Below are the code and all the weights of a small trained network. Each question names an input and a class and asks about switching units off, where a switched-off unit gives its printed mean instead of its output.

import numpy as np


def w(rows, s, z=0):
    codes = np.array(rows[::2]) - 128.0
    scale = np.full(codes.shape[1], s)
    scale[-1] = z or s
    return codes * scale


def norm(h):
    return h / np.sqrt((h * h).mean(-1, keepdims=True) + 1e-5)


def f(y):
    return y / 2 * (1 + np.tanh(0.7978845608 * (y + 0.044715 * y**3)))


def log_softmax(a):
    a = a - a.max(-1, keepdims=True)
    return a - np.log(np.exp(a).sum(-1, keepdims=True))


def net(x, mask):
    res = np.array(x, float).reshape(1, 5) / 4 @ E
    u = 0
    for l in range(3):
        y = f(norm(res) @ A[l][:, :-1].T + A[l][:, -1])
        res = res + np.where(mask[u : u + 4], y, B[l][:, -1]) @ B[l][:, :-1]
        u += 4
    return log_softmax(norm(res)[-1] @ U[:, :-1].T + U[:, -1])


A, B = {}, {}
E = w([
[122,119,127,117,124,130,150,148,131,138],'x0',
[40,205,138,51,133,166,159,29,39,203],'x1',
[135,139,135,110,127,106,94,133,128,128],'x2',
[144,113,122,93,124,144,122,100,146,127],'x3',
[244,204,166,116,89,66,254,37,61,124],'x4',
],0.0087)
A[0] = w([
[208,59,108,178,137,125,102,190,174,69,7],'0.n0',
[255,121,146,135,146,72,193,148,164,84,254],'0.n1',
[151,89,142,151,133,88,120,135,152,108,21],'0.n2',
[108,137,152,172,151,118,113,148,160,115,109],'0.n3',
],0.0084,0.0048)
B[0] = w([
[124,172,222,171,78,255,78,201,194,207,209],'0.n0',
[238,150,112,162,72,109,121,139,113,108,249],'0.n1',
[152,155,120,74,140,138,116,178,140,202,140],'0.n2',
[116,134,128,138,97,128,98,78,174,117,146],'0.n3',
],0.01,0.012)
A[1] = w([
[69,175,156,51,159,163,164,84,46,159,53],'1.n0',
[79,1,121,110,196,95,86,178,161,78,40],'1.n1',
[40,33,154,128,172,169,56,214,225,94,134],'1.n2',
[116,163,90,138,186,148,141,120,122,132,2],'1.n3',
],0.0071,0.0021)
B[1] = w([
[148,98,158,150,147,146,78,236,165,125,192],'1.n0',
[106,116,103,106,103,121,192,84,63,150,154],'1.n1',
[130,140,68,83,139,67,202,11,23,96,255],'1.n2',
[176,161,154,177,126,136,116,94,129,174,120],'1.n3',
],0.012,0.0091)
A[2] = w([
[31,166,95,183,118,152,127,49,172,137,182],'2.n0',
[49,127,99,139,121,108,121,165,193,151,8],'2.n1',
[49,171,207,64,224,148,142,133,112,196,32],'2.n2',
[255,128,126,156,126,24,196,151,133,56,212],'2.n3',
],0.0076,0.0013)
B[2] = w([
[142,131,128,123,151,103,133,98,119,106,154],'2.n0',
[150,141,114,146,88,166,137,73,131,150,121],'2.n1',
[111,134,143,174,110,164,113,184,184,89,166],'2.n2',
[7,94,102,80,189,108,148,86,117,134,254],'2.n3',
],0.017,0.0084)
U = w([
[95,172,67,105,167,83,216,4,14,111,247],'0',
[148,200,193,246,76,193,89,255,231,122,9],'1',
],0.0065,0.00013)

Each question gives the input, the list of numbers given to net, and the class t.
The units are the neurons (one row each of A and B). Each row of codes is followed by its name. A weight is (code - 128) times the scale printed after its matrix; where a second scale follows, it is the last column's (A, B and U).
mask holds one flag per neuron, layer by layer. A switched-off neuron (its flag False) gives its mean, the last column of its row in B, instead of its output. The means were averaged over made-up inputs and are rounded, as every weight is.
A unit's drop is (log p(t) with every unit on - log p(t) with that unit switched off) / (log p(t) with every unit on - log p(t) with every unit switched off).
most important unit: the unit with the biggest drop
k most important neurons: the k neurons with the biggest drops, biggest first
top k neurons in layer l: the k neurons of layer l with the biggest drops, biggest first
drop when u is switched off: that unit's drop, to one decimal
input [-8,7,1,-5,5], class 1: 3 most important neurons -> 0.n1; 1.n2; 1.n0
input [-2,-4,-1,1,-5], class 0: 2 most important neurons -> 1.n2; 0.n1
input [-2,-4,6,5,2], class 1: most important unit -> 0.n0
input [-8,-6,-6,-2,-6], class 0: top 2 neurons in layer 1 -> 1.n2; 1.n0
input [8,-4,-6,8,3], class 1: 2 most important neurons -> 1.n2; 0.n0
input [-1,1,-8,-7,0], class 1: 3 most important neurons -> 1.n2; 0.n1; 2.n3
input [-5,6,5,1,-5], class 1: 2 most important neurons -> 2.n2; 1.n0
input [6,7,-5,-1,-5], class 1: 2 most important neurons -> 2.n2; 1.n0
input [1,-3,5,4,-3], class 0: 3 most important neurons -> 1.n2; 0.n1; 1.n0
input [-4,-4,-1,3,-4], class 0: drop when 2.n0 is switched off -> 0.2
input [6,-3,6,3,-8], class 0: drop when 1.n2 is switched off -> 0.4
input [-4,-3,0,-7,-6], class 0: drop when 1.n2 is switched off -> 0.7
input [2,-4,5,1,-6], class 0: drop when 1.n2 is switched off -> 1.5
input [0,4,-1,-2,-3], class 1: most important unit -> 1.n0
